Rows, each with roughly how far along a hidden order it lies (0 to 10):
26  33  3  3  29  0  23  -18  -16  15  2  5  -5  -14  -20  18  -5  8  0  9  9  -25  3  -2 -> 0
12  24  9  3  17  4  7  -29  -14  15  4  4  -6  -8  -8  29  -5  18  -11  7  6  -15  -1  7 -> 8
-9  41  12  -1  16  5  8  -17  -17  8  6  3  -3  24  3  23  -7  6  -15  3  3  -5  7  3 -> 8
-6  41  14  1  13  4  5  1  -20  14  5  5  -3  14  3  24  -3  10  -13  7  4  -14  5  12 -> 10
6  32  9  2  15  4  7  -23  -18  15  7  1  -6  -1  -1  16  -6  16  -11  5  5  -4  2  2 -> 10
4  35  7  0  28  5  15  -16  -20  7  8  3  -5  8  -8  23  -7  9  -11  3  7  -14  2  2 -> 0
-2  49  12  -4  24  9  11  -17  -30  7  16  -6  -6  20  10  9  -8  10  -16  -1  3  14  7  0 -> 10
-1  27  5  2  23  6  -1  -16  -10  7  2  9  -5  9  -12  45  -7  15  -18  5  3  -29  -6  12 -> 0
-18  47  18  -5  23  14  3  -18  -27  1  23  -5  -5  39  14  13  -7  12  -26  -4  2  23  3  4 -> 8
12  30  7  3  16  4  3  -31  -15  16  5  5  -7  -11  -7  26  -5  20  -10  9  6  -23  -4  -9 -> 8
10  35  7  4  14  3  0  -24  -12  16  4  6  -6  -5  -6  26  -5  19  -14  8  4  -21  -3  1 -> 10
6  29  5  3  20  3  3  -17  -12  10  -2  11  -3  -1  -16  34  -6  12  -15  8  6  -30  -4  3 -> 0
17  28  4  5  20  2  7  -22  -10  15  -1  9  -4  -6  -19  30  -6  14  -9  10  7  -38  -4  -6 -> 0
13  27  5  4  15  -1  10  -20  -13  18  -4  10  -4  -9  -11  27  -5  10  -6  11  6  -38  4  2 -> 8

Next part:
1  20  -17  -19  -1  29  -3  8  -6  24  19  3  6  9  4  6  48  27  -7  24  -1  6  -14  5  24  7  44  10  -14  42 -> 10
-4  3  -2  3  -13  -2  3  -9  -1  19  11  2  2  9  0  -5  -3  -11  -6  -1  -4  10  -2  3  40  -2  16  17  9  32 -> 7
-3  -2  -3  1  -2  -4  18  -5  4  -9  18  9  5  2  -7  -3  4  14  26  -8  0  -10  5  13  -5  10  -21  6  4  28 -> 3
-4  -5  0  -1  -13  -10  10  -7  4  2  14  20  -4  6  -11  -10  -7  0  10  -12  -3  3  1  16  12  8  -7  12  13  32 -> 5
-3  10  -5  4  11  8  20  -10  0  -30  21  -10  21  1  1  6  19  28  36  -2  1  -33  8  6  2  9  -26  -3  -4  39 -> 1
0  6  -4  -8  -2  8  -1  4  -4  8  3  3  2  2  5  4  11  10  3  8  -1  -2  -7  5  3  5  24  0  -7  10 -> 7
-3  1  7  4  -6  -17  1  -10  -1  -13  -20  1  4  -3  7  1  -27  -34  25  -23  -4  -16  4  6  34  5  6  -16  15  -6 -> 2
-5  11  -6  0  -8  -8  12  -18  1  2  16  9  11  11  0  -3  4  -12  12  -12  -6  -7  0  14  56  6  2  11  13  53 -> 5
0  7  -4  -4  -1  6  0  -4  -5  0  -1  -3  9  3  9  6  7  -6  11  0  -3  -10  -4  3  31  2  21  -7  1  11 -> 6
-2  11  -3  6  8  4  17  -11  0  -19  21  -9  20  -1  3  5  16  15  30  1  0  -24  7  2  17  7  -20  -1  -3  46 -> 3
4  21  -11  -9  10  34  -4  5  -9  18  16  -17  14  7  12  14  47  26  -7  33  0  -3  -13  -6  15  -1  45  6  -24  27 -> 10
0  -8  19  17  -1  -20  0  -8  -4  -28  -39  -20  6  -11  13  8  -49  -43  31  -23  -2  -38  9  -6  17  -5  -3  -28  13  -42 -> 0
-3  15  1  5  -2  -10  3  -16  -3  -12  -16  -4  16  4  16  5  -11  -36  22  -18  -7  -21  2  5  63  4  19  -14  14  16 -> 3
0  -3  6  6  0  -2  -1  -1  -6  -9  -20  -6  3  -5  6  6  -17  -15  17  -6  -1  -18  2  -2  0  -1  13  -19  6  -15 -> 3
